data = [[109, 106, 105, 101, 104, 186, 98, 103, 120, 100, 113, 117], [85, 69, 117, 108, 99, 73, 109, 112, 92, 100, 97, 140], [88, 111, 89, 134, 103, 100, 112, 108, 120, 109, 107, 141], [60, 116, 133, 105, 105, 109, 110, 117, 151, 88, 112, 139], [104, 107, 110, 101, 110, 58, 101, 129, 107, 98, 95, 78], [72, 122, 119, 113, 97, 158, 100, 90, 114, 84, 100, 138], [71, 147, 108, 96, 79, 22, 113, 121, 105, 119, 105, 88], [99, 112, 106, 102, 108, 82, 97, 137, 101, 94, 111, 123], [83, 149, 122, 101, 97, 165, 108, 96, 99, 90, 111, 105], [97, 93, 117, 108, 107, 210, 122, 118, 121, 74, 94, 143], [49, 92, 112, 99, 139, 58, 111, 122, 122, 95, 99, 122], [158, 74, 95, 89, 113, 29, 108, 96, 80, 87, 114, 132], [124, 127, 118, 108, 105, 132, 111, 61, 90, 82, 108, 80], [52, 85, 111, 95, 109, 110, 103, 125, 75, 130, 101, 136]]
What is the fifth entry in reading order?
A: 104
What is the entry just left of 102?
A: 106
The second smallest entry: 29
The 4th entry in reading order: 101
What is the maximum?
A: 210
What is the entry just right of 72?
A: 122
The entry just right of the smallest entry -> 113
The entry just left of 133: 116
What is the first entry in reading order?
A: 109
The 3rd entry in reading order -> 105
The entry just left of 79: 96

Questions about the grid below.
1) Give the top entry of the column that holds the smallest entry.
2) Give the smallest entry in the last row.
3) Give the 3rd entry on the diagonal from the top-right corner.
4) Give the first entry, reading row by row.
5) Give the bottom-left entry.
6) Give the largest entry in the first row.
7) Give the last entry of the smallest entry's row.
8) Give the first entry in the row that holds the smallest entry.
|  1.34 |  2.98 | -0.26 | -3.87 |  3.86 |  3.75 | -3.33 | -0.45 | -3.47 |  2.86 | -2.13 |  1.58 | -2.30 |  2.75 |
|  6.18 | -0.89 | -6.27 | -5.09 |  2.31 |  5.09 | -6.83 |  3.95 | -2.32 |  7.31 | -7.27 | -3.96 |  0.73 |  6.80 |
|  0.53 |  3.03 |  4.23 | -5.11 | -3.17 | -6.52 | -6.22 |  5.86 |  0.59 | -5.02 | -1.82 |  6.58 |  5.84 | -4.04 |
| -4.04 |  2.70 |  0.50 |  0.45 | -1.40 | -4.04 | -3.45 | -1.40 |  3.79 | -2.07 | -3.50 |  3.84 |  2.78 | -2.02 |
| -2.99 | -2.90 |  2.87 | -2.02 | -1.09 |  2.52 | -2.43 | -0.72 |  1.76 | -0.40 |  1.13 |  0.06 |  2.61 |  2.00 |
| -2.52 |  2.42 |  1.38 | -1.38 | -1.44 | -3.95 | -3.92 |  1.37 |  2.47 | -3.84 | -2.49 |  3.83 |  3.90 | -2.57 |
| -0.53 | -2.68 | -0.61 |  1.71 | -0.67 |  1.86 |  2.97 | -2.68 | -0.77 |  2.02 |  2.00 | -2.64 | -2.70 |  2.98 |
|  3.98 | -1.49 |  3.42 |  1.65 |  4.00 | -0.84 | -3.95 | -0.73 |  2.97 | -1.72 |  0.87 | -2.95 | -3.49 | -3.41 |
|  1.40 |  0.39 |  0.50 |  2.96 | -3.41 | -1.41 | -1.50 | -3.09 |  2.41 |  3.49 | -3.42 |  3.61 | -2.26 |  3.05 |
| -0.41 |  4.11 | -3.33 | -4.19 | -1.58 | -3.13 |  0.95 | -3.80 |  1.75 |  4.10 |  3.54 | -1.26 |  2.92 |  3.67 |
| -3.10 | -1.54 |  2.07 |  3.35 | -3.15 | -3.86 |  3.85 | -1.67 |  2.17 | -3.91 |  3.45 |  0.33 |  0.23 | -3.75 |
| -0.45 | -3.72 |  4.08 | -1.49 |  2.88 |  3.34 | -4.21 | -4.55 |  4.41 |  4.58 |  1.99 | -2.45 |  0.92 | -3.34 |
1) -2.13
2) -4.55
3) 6.58
4) 1.34
5) -0.45
6) 3.86
7) 6.80
8) 6.18

m =
|  1.15 |  4.68 |  2.54 |  3.40 |  3.43 |  0.83 |  1.01 | -1.45 |  4.32 | -0.29 | -0.44 |  6.71 | -5.07 |
|  1.07 |  1.12 |  1.13 | -3.81 | -7.65 | -1.84 |  3.73 | -1.48 | -4.44 | -2.90 |  1.09 |  1.25 |  3.97 |
|  1.38 | -0.97 |  0.91 | -1.97 | -2.56 |  2.03 |  0.64 | -2.90 | -1.82 | -1.18 | -1.17 | -1.02 | -5.62 |
|  2.17 | -1.10 |  2.62 |  2.02 |  2.54 |  1.40 |  1.19 | -3.96 |  3.17 |  0.71 |  3.49 | -2.34 |  1.22 |
|  1.81 | -3.57 |  3.31 | -1.62 | -1.75 | -0.80 | -2.40 | -3.05 | -1.77 |  1.51 |  3.69 | -4.98 |  0.82 |
|  0.91 |  1.73 |  0.97 | -2.40 | -2.73 | -3.01 | -0.87 | -1.82 | -3.07 |  1.64 |  7.80 |  3.58 | -0.24 |
Find the 2nd largest entry.
6.71
Find the bottom entry of the column that holds the largest entry.
7.80
Find the last entry, reading row by row.
-0.24
The top-right entry is -5.07
The entry in the bottom-left corner -> 0.91
Find the first entry in the row that holds the smallest entry.
1.07
The entry directly above -2.73 is -1.75
Find the 3rd largest entry.
4.68
The top-left entry: 1.15
Find the third entry on the main diagonal.
0.91
The entry directly above 0.82 is 1.22
Find the entry just right of -1.17.
-1.02
Find the top entry of the column that holds the largest entry.
-0.44
The fifth entry, reading row by row is 3.43
The second entry on the diagonal from the top-right corner: 1.25
Find the entry directly above 3.49.
-1.17
Find the entry just right of -7.65.
-1.84
Find the entry just left of the largest entry.
1.64
Find the entry just left of 3.17.
-3.96
The entry directly above the largest entry: 3.69
Find the entry directly above -3.01.
-0.80
The entry just right of -4.44 is -2.90
Find the second entry from the end, reading row by row.
3.58
Find the entry just left of -1.17.
-1.18
Find the 3rd entry in reading order.
2.54
The entry just right of 1.13 -> -3.81
The fifth entry from the end, reading row by row is -3.07
Find the entry just right of 1.38.
-0.97
Find the entry directly above -3.96.
-2.90
Find the entry just right of 2.62.
2.02

Questions about the grid below.
1) Read off the entry directly above -23.2.
2) Read off the largest entry in the first row.
3) Read off the entry directly above -49.1.
4) Read off the entry directly above the largest entry.
5) Read off the entry in the bottom-right corner.
6) Read off the smallest entry in the last column.
7) Read off the entry just right of the largest entry.
8) Read off the smallest entry in the last row.
-65.1,-0.1,-22.3,-14.2,-28.4,56.0,17.8,-62.9,-11.2,10.7
-8.8,-49.1,-23.2,-106.6,-78.9,-17.4,-4.0,-12.6,41.1,-91.1
2.9,205.9,-76.5,7.6,105.7,-16.8,82.1,67.0,-44.0,-21.5
19.0,18.8,107.7,0.8,-117.5,22.0,-43.8,109.5,-223.2,50.0
1) -22.3
2) 56.0
3) -0.1
4) -49.1
5) 50.0
6) -91.1
7) -76.5
8) -223.2
